Here is a tiny trained network, its code and every weight. The questions are about switching its units off for an input and a class, where a switched-off unit gives its printed mean instead of its output.

import numpy as np


def w(rows, s, z=0):
    codes = np.array(rows[::2]) - 128.0
    scale = np.full(codes.shape[1], s)
    scale[-1] = z or s
    return codes * scale


def f(y):
    return np.maximum(y, 0)


def log_softmax(a):
    a = a - a.max(-1, keepdims=True)
    return a - np.log(np.exp(a).sum(-1, keepdims=True))


def net(x, mask):
    res = np.array(x, float).reshape(1, 8) / 4 @ E
    y = f(res @ A[0][:, :-1].T + A[0][:, -1])
    res = res + np.where(mask, y, B[0][:, -1]) @ B[0][:, :-1]
    return log_softmax(res[-1] @ U[:, :-1].T + U[:, -1])


A, B = {}, {}
E = w([
[2,165,164,237],'x0',
[227,226,112,217],'x1',
[124,133,117,128],'x2',
[129,129,128,128],'x3',
[133,120,144,130],'x4',
[129,128,127,127],'x5',
[97,164,37,117],'x6',
[152,4,60,215],'x7',
],0.0058)
A[0] = w([
[89,117,179,95,147],'n0',
[123,70,128,54,80],'n1',
[54,157,114,185,59],'n2',
[145,146,126,163,114],'n3',
[85,134,136,217,110],'n4',
[137,45,64,208,105],'n5',
[245,221,118,219,95],'n6',
[133,78,139,141,172],'n7',
[149,130,141,118,125],'n8',
[66,63,107,54,84],'n9',
[80,123,102,107,134],'n10',
[52,46,134,62,202],'n11',
[167,103,103,69,109],'n12',
[51,84,147,91,89],'n13',
[82,202,178,73,130],'n14',
[242,215,120,221,87],'n15',
[140,95,105,161,104],'n16',
[132,97,71,144,112],'n17',
[70,168,148,194,117],'n18',
[180,205,79,116,142],'n19',
[80,119,145,60,131],'n20',
[158,105,149,156,253],'n21',
[177,89,174,156,96],'n22',
[195,145,108,89,106],'n23',
[146,94,113,99,112],'n24',
[234,116,80,59,109],'n25',
[155,109,101,193,152],'n26',
[131,106,159,143,119],'n27',
[126,35,70,221,120],'n28',
[35,167,163,189,81],'n29',
[116,198,153,93,67],'n30',
[51,106,146,147,98],'n31',
[150,113,42,193,116],'n32',
[143,47,83,164,101],'n33',
[103,253,189,24,138],'n34',
[96,170,153,159,109],'n35',
[239,113,89,23,118],'n36',
[134,8,56,177,125],'n37',
[81,104,113,110,208],'n38',
],0.011,0.0035)
B[0] = w([
[118,135,96,126,177],'n0',
[93,95,85,125,178],'n1',
[68,149,158,138,177],'n2',
[124,110,115,105,150],'n3',
[54,143,180,98,181],'n4',
[170,176,170,141,199],'n5',
[152,16,6,72,229],'n6',
[142,152,105,126,169],'n7',
[121,135,118,137,142],'n8',
[147,81,48,85,195],'n9',
[140,116,112,136,160],'n10',
[165,53,46,82,232],'n11',
[78,145,164,124,177],'n12',
[107,79,60,91,185],'n13',
[205,160,170,152,212],'n14',
[156,33,22,75,225],'n15',
[136,155,137,137,155],'n16',
[142,135,138,135,159],'n17',
[59,152,172,136,192],'n18',
[142,122,120,122,190],'n19',
[165,95,81,117,184],'n20',
[133,147,139,130,181],'n21',
[122,168,133,132,159],'n22',
[72,125,165,149,174],'n23',
[101,116,137,107,159],'n24',
[32,156,207,151,212],'n25',
[149,133,126,128,172],'n26',
[120,147,129,134,143],'n27',
[183,177,161,140,208],'n28',
[44,131,186,158,204],'n29',
[174,157,152,146,176],'n30',
[64,113,145,118,175],'n31',
[135,139,139,127,179],'n32',
[164,155,141,149,185],'n33',
[251,204,151,185,254],'n34',
[98,127,144,112,171],'n35',
[17,169,205,163,230],'n36',
[208,170,147,160,217],'n37',
[147,110,111,136,180],'n38',
],0.017,0.009)
U = w([
[253,235,192,173,98],'0',
[144,94,109,95,254],'1',
[39,167,225,144,20],'2',
],0.012,0.0022)

Each question gives the input, the list of numbers given to net, and the class t.
The units are the neurons (one row each of A and B). Each row of codes is followed by its name. A weight is (code - 128) times the scale printed after its matrix; where a second scale follows, it is the last column's (A, B and U).
mask holds one flag per neuron, in row order. A switched-off neuron (its flag False) gives its mean, the last column of its row in B, instead of its output. The means were averaged over made-up inputs and are rounded, as every weight is.
A unit's drop is (log p(t) with every unit on - log p(t) with that unit switched off) / (log p(t) with every unit on - log p(t) with every unit switched off).
The circuit of an input: a set's keep is (log p(t) with only the set's units on - log p(t) with every unit switched off) / (log p(t) with every unit on - log p(t) with every unit switched off). Starting from the 12 units with the biggest drops (on a tie, the unit counted first), units are removed one at a time, each time the one whose removal leaves the highest keep (on an exact tie, the one counted first), for as long as the keep stays at least 0.8.
units of the circuit, in order: the units of the circuit, biggest drop first
unit that matters most: the unit with the biggest drop
k most important neurons: the k neurons with the biggest drops, biggest first
drop of u: that unit's drop, to one decimal
input [3,-7,3,-1,0,-8,8,7], class 0: unit that matters most : n37
input [3,1,-1,6,-2,3,-1,2], class 2: 2 most important neurons : n34, n14
input [-1,-2,-6,-8,-8,-1,-1,-1], class 1: 4 most important neurons : n34, n37, n28, n5
input [-8,8,-1,1,5,1,2,0], class 1: 2 most important neurons : n6, n15
input [4,-5,6,5,-3,2,4,-4], class 1: 4 most important neurons : n13, n37, n11, n28
input [4,2,-1,-7,6,-3,6,3], class 2: 2 most important neurons : n34, n4
input [-1,4,7,3,-4,-1,1,3], class 1: 2 most important neurons : n34, n6
input [8,8,-8,1,-8,-5,-3,7], class 1: 2 most important neurons : n6, n15
input [8,-8,7,-4,6,-7,2,1], class 1: 4 most important neurons : n11, n36, n9, n13
input [8,6,5,2,6,7,-5,-6], class 2: 2 most important neurons : n29, n18
input [2,7,7,5,-7,-2,-8,6], class 1: 3 most important neurons : n6, n15, n34
input [3,-6,-7,2,4,-2,7,-5], class 1: 3 most important neurons : n11, n13, n37
input [5,-7,-5,-3,-7,3,8,8], class 0: drop of n5 : 0.1
input [-7,-3,-4,6,-3,0,4,5], class 2: drop of n36 : 0.4
input [-8,-6,-1,-8,8,4,-6,-5], class 2: units of the circuit, in order : n36
input [6,2,-6,3,3,-8,3,4], class 2: drop of n34 : 0.4
